Below is a small trained network, with its code and all its weights. Each question gives an input and a class and asks what happens when units are switched off, that is, made to give their printed mean instead of their output.

import numpy as np


def w(rows, s, z=0):
    codes = np.array(rows[::2]) - 128.0
    scale = np.full(codes.shape[1], s)
    scale[-1] = z or s
    return codes * scale


def f(y):
    return y / 2 * (1 + np.tanh(0.7978845608 * (y + 0.044715 * y**3)))


def log_softmax(a):
    a = a - a.max(-1, keepdims=True)
    return a - np.log(np.exp(a).sum(-1, keepdims=True))


def net(x, mask):
    res = np.array(x, float).reshape(1, 4) / 4 @ E
    y = f(res @ A[0][:, :-1].T + A[0][:, -1])
    res = res + np.where(mask, y, B[0][:, -1]) @ B[0][:, :-1]
    return log_softmax(res[-1] @ U[:, :-1].T + U[:, -1])


A, B = {}, {}
E = w([
[4,221,178],'x0',
[164,252,183],'x1',
[135,105,173],'x2',
[112,182,1],'x3',
],0.009)
A[0] = w([
[202,193,174,136],'N1',
[185,130,126,88],'N2',
[74,180,124,89],'N3',
[186,185,139,87],'N4',
[130,93,254,148],'N5',
[65,16,100,113],'N6',
[102,132,53,198],'N7',
[30,128,153,126],'N8',
[94,81,103,2],'N9',
[162,122,126,94],'N10',
[52,44,70,28],'N11',
[79,157,136,87],'N12',
[56,145,109,129],'N13',
[46,136,142,122],'N14',
[104,125,145,136],'N15',
[173,113,106,110],'N16',
[191,109,90,121],'N17',
[62,26,144,130],'N18',
],0.013,0.0047)
B[0] = w([
[9,184,115,208],'N1',
[92,103,174,152],'N2',
[149,116,184,176],'N3',
[33,176,140,171],'N4',
[187,207,127,251],'N5',
[69,159,88,219],'N6',
[190,199,126,190],'N7',
[155,88,176,187],'N8',
[87,112,130,142],'N9',
[125,102,170,139],'N10',
[76,135,129,189],'N11',
[125,103,147,158],'N12',
[170,100,178,167],'N13',
[158,45,182,175],'N14',
[157,96,116,140],'N15',
[159,1,175,162],'N16',
[135,58,239,187],'N17',
[101,228,112,210],'N18',
],0.0093,0.011)
U = w([
[2,144,63,72],'0',
[134,40,152,47],'1',
[142,139,65,253],'2',
],0.0098,0.0064)

Each question gives the input, the list of numbers given to net, and the class t.
The units are the neurons (one row each of A and B). Each row of codes is followed by its name. A weight is (code - 128) times the scale printed after its matrix; where a second scale follows, it is the last column's (A, B and U).
mask holds one flag per neuron, in row order. A switched-off neuron (its flag False) gives its mean, the last column of its row in B, instead of its output. The means were averaged over made-up inputs and are rounded, as every weight is.
A unit's drop is (log p(t) with every unit on - log p(t) with that unit switched off) / (log p(t) with every unit on - log p(t) with every unit switched off).
The circuit of an input: a set's keep is (log p(t) with only the set's units on - log p(t) with every unit switched off) / (log p(t) with every unit on - log p(t) with every unit switched off). Starting from the 12 units with the biggest drops (on a tie, the unit counted first), units are removed one at a time, each time the one whose removal leaves the highest keep (on an exact tie, the one counted first), for as long as the keep stays at least 0.8.
units of the circuit, in order: the units of the circuit, biggest drop first
unit that matters most: the unit with the biggest drop
top k neurons: the k neurons with the biggest drops, biggest first
drop when u is switched off: that unit's drop, to one decimal
input [-6,8,-3,-6], class 0: top 2 neurons -> N1, N4
input [-5,-5,2,0], class 0: units of the circuit, in order -> N6
input [5,4,-8,6], class 2: top 2 neurons -> N7, N17
input [6,-4,1,-8], class 2: top 3 neurons -> N5, N18, N17
input [-2,-4,4,0], class 0: units of the circuit, in order -> N6, N18
input [7,-6,3,-8], class 2: top 2 neurons -> N18, N5
input [-6,6,-7,-2], class 0: top 2 neurons -> N1, N4
input [7,-7,3,-8], class 2: top 2 neurons -> N5, N18
input [7,-6,5,0], class 1: top 2 neurons -> N14, N8
input [4,-1,7,8], class 2: top 2 neurons -> N17, N7
input [8,7,3,4], class 1: top 2 neurons -> N14, N3
input [-7,6,-1,-1], class 1: top 2 neurons -> N17, N16
input [7,-4,3,-8], class 2: top 3 neurons -> N5, N18, N17
input [4,3,5,-7], class 2: top 2 neurons -> N5, N17
input [-2,-6,0,-6], class 0: unit that matters most -> N6
input [-6,3,5,-7], class 2: top 4 neurons -> N5, N1, N14, N8
input [-6,-8,6,-8], class 0: drop when N6 is switched off -> 0.4
input [-5,8,0,0], class 0: drop when N15 is switched off -> 0.0
input [3,0,1,-8], class 2: drop when N17 is switched off -> 0.1
input [3,4,-1,8], class 2: unit that matters most -> N7
